Here is a tiny trained network, its code and every weight. The questions are about switching its units off for an input and a class, where a switched-off unit gives its printed mean instead of its output.

import numpy as np


def w(rows, s, z=0):
    codes = np.array(rows[::2]) - 128.0
    scale = np.full(codes.shape[1], s)
    scale[-1] = z or s
    return codes * scale


def f(y):
    return np.maximum(y, 0)


def log_softmax(a):
    a = a - a.max(-1, keepdims=True)
    return a - np.log(np.exp(a).sum(-1, keepdims=True))


def net(x, mask):
    res = np.array(x, float).reshape(1, 6) / 4 @ E
    y = f(res @ A[0][:, :-1].T + A[0][:, -1])
    res = res + np.where(mask, y, B[0][:, -1]) @ B[0][:, :-1]
    return log_softmax(res[-1] @ U[:, :-1].T + U[:, -1])


A, B = {}, {}
E = w([
[117,44,129,158,194],'x0',
[83,145,138,2,191],'x1',
[59,169,164,133,48],'x2',
[227,132,125,95,149],'x3',
[94,59,162,132,179],'x4',
[102,197,28,158,180],'x5',
],0.0071)
A[0] = w([
[103,102,177,216,60,190],'neuron 0',
[102,174,78,65,128,234],'neuron 1',
[100,105,159,20,181,163],'neuron 2',
[103,183,53,176,100,217],'neuron 3',
[84,162,133,221,100,229],'neuron 4',
[105,127,162,164,103,144],'neuron 5',
[138,192,43,101,169,208],'neuron 6',
[85,160,139,26,94,176],'neuron 7',
[94,56,152,180,195,253],'neuron 8',
[124,157,53,185,188,185],'neuron 9',
[184,185,114,98,95,194],'neuron 10',
[84,100,180,233,76,170],'neuron 11',
[205,176,114,113,45,217],'neuron 12',
[198,104,126,50,131,199],'neuron 13',
[122,123,153,196,15,229],'neuron 14',
[191,176,131,83,41,225],'neuron 15',
[110,165,46,149,145,133],'neuron 16',
[107,139,162,74,167,119],'neuron 17',
[124,71,162,176,199,188],'neuron 18',
[153,54,175,110,170,200],'neuron 19',
[92,184,156,2,110,182],'neuron 20',
[85,177,197,17,155,169],'neuron 21',
[95,141,177,96,174,179],'neuron 22',
],0.0086,0.0036)
B[0] = w([
[129,199,131,35,58,231],'neuron 0',
[67,124,136,212,160,221],'neuron 1',
[96,2,72,178,86,228],'neuron 2',
[74,235,141,152,154,225],'neuron 3',
[108,187,112,102,108,225],'neuron 4',
[112,138,122,106,103,169],'neuron 5',
[117,140,113,199,179,229],'neuron 6',
[34,87,185,184,93,220],'neuron 7',
[150,122,36,77,123,239],'neuron 8',
[139,178,64,155,167,225],'neuron 9',
[144,124,165,146,158,204],'neuron 10',
[112,200,110,27,34,227],'neuron 11',
[187,151,218,130,172,234],'neuron 12',
[191,65,142,148,162,208],'neuron 13',
[134,192,177,35,75,254],'neuron 14',
[163,127,233,136,153,235],'neuron 15',
[105,187,84,172,170,194],'neuron 16',
[120,95,108,156,93,178],'neuron 17',
[166,110,36,73,134,211],'neuron 18',
[187,48,64,67,150,217],'neuron 19',
[46,39,205,237,80,241],'neuron 20',
[86,45,131,207,71,238],'neuron 21',
[94,95,86,128,82,190],'neuron 22',
],0.0074,0.0068)
U = w([
[102,246,78,213,238,150],'0',
[134,207,132,13,14,150],'1',
[254,117,219,147,196,199],'2',
[210,64,21,59,201,104],'3',
[94,164,232,149,111,5],'4',
[69,16,131,212,79,139],'5',
],0.0072,0.0032)

Each question gives the input, the list of numbers given to net, and the class t.
The units are the neurons (one row each of A and B). Each row of codes is followed by its name. A weight is (code - 128) times the scale printed after its matrix; where a second scale follows, it is the last column's (A, B and U).
mask holds one flag per neuron, in row order. A switched-off neuron (its flag False) gives its mean, the last column of its row in B, instead of its output. The means were averaged over made-up inputs and are rounded, as every weight is.
A unit's drop is (log p(t) with every unit on - log p(t) with that unit switched off) / (log p(t) with every unit on - log p(t) with every unit switched off).
The circuit of an input: a set's keep is (log p(t) with only the set's units on - log p(t) with every unit switched off) / (log p(t) with every unit on - log p(t) with every unit switched off). Starting from the 12 units with the biggest drops (on a tie, the unit counted first), units are removed one at a time, each time the one whose removal leaves the highest keep (on an exact tie, the one counted first), for as long as the keep stays at least 0.8.
circuit, biggest first: the units of the circuit, biggest drop first
k most important neurons: the k neurons with the biggest drops, biggest first
drop when u is switched off: that unit's drop, to one decimal
input [-7,5,-7,4,-6,-1], class 5: circuit, biggest first => (neuron 20; neuron 21)
input [-4,-7,-3,5,-7,-2], class 2: circuit, biggest first => (neuron 12)
input [6,7,-3,2,-1,0], class 5: 2 most important neurons => (neuron 2; neuron 21)
input [0,2,4,4,-6,-7], class 4: circuit, biggest first => (neuron 15; neuron 20)
input [-3,3,-3,-1,-6,-2], class 5: circuit, biggest first => (neuron 20; neuron 14)
input [0,3,-3,4,-7,-4], class 2: 3 most important neurons => (neuron 12; neuron 15; neuron 13)
input [2,-4,-7,-2,6,7], class 3: 2 most important neurons => (neuron 18; neuron 8)
input [1,1,8,8,0,3], class 4: 2 most important neurons => (neuron 2; neuron 19)
input [5,-5,-6,-7,6,-4], class 3: 3 most important neurons => (neuron 19; neuron 18; neuron 8)
input [5,-8,-6,0,-6,-1], class 1: drop when neuron 11 is switched off => 0.1
input [0,-4,-2,-5,-3,3], class 0: drop when neuron 0 is switched off => -0.1
input [-5,4,3,-6,-7,-4], class 4: drop when neuron 14 is switched off => 0.2
input [1,-4,-1,4,2,1], class 3: drop when neuron 7 is switched off => 0.1
input [6,-7,-1,8,-5,4], class 0: most important neuron => (neuron 9)
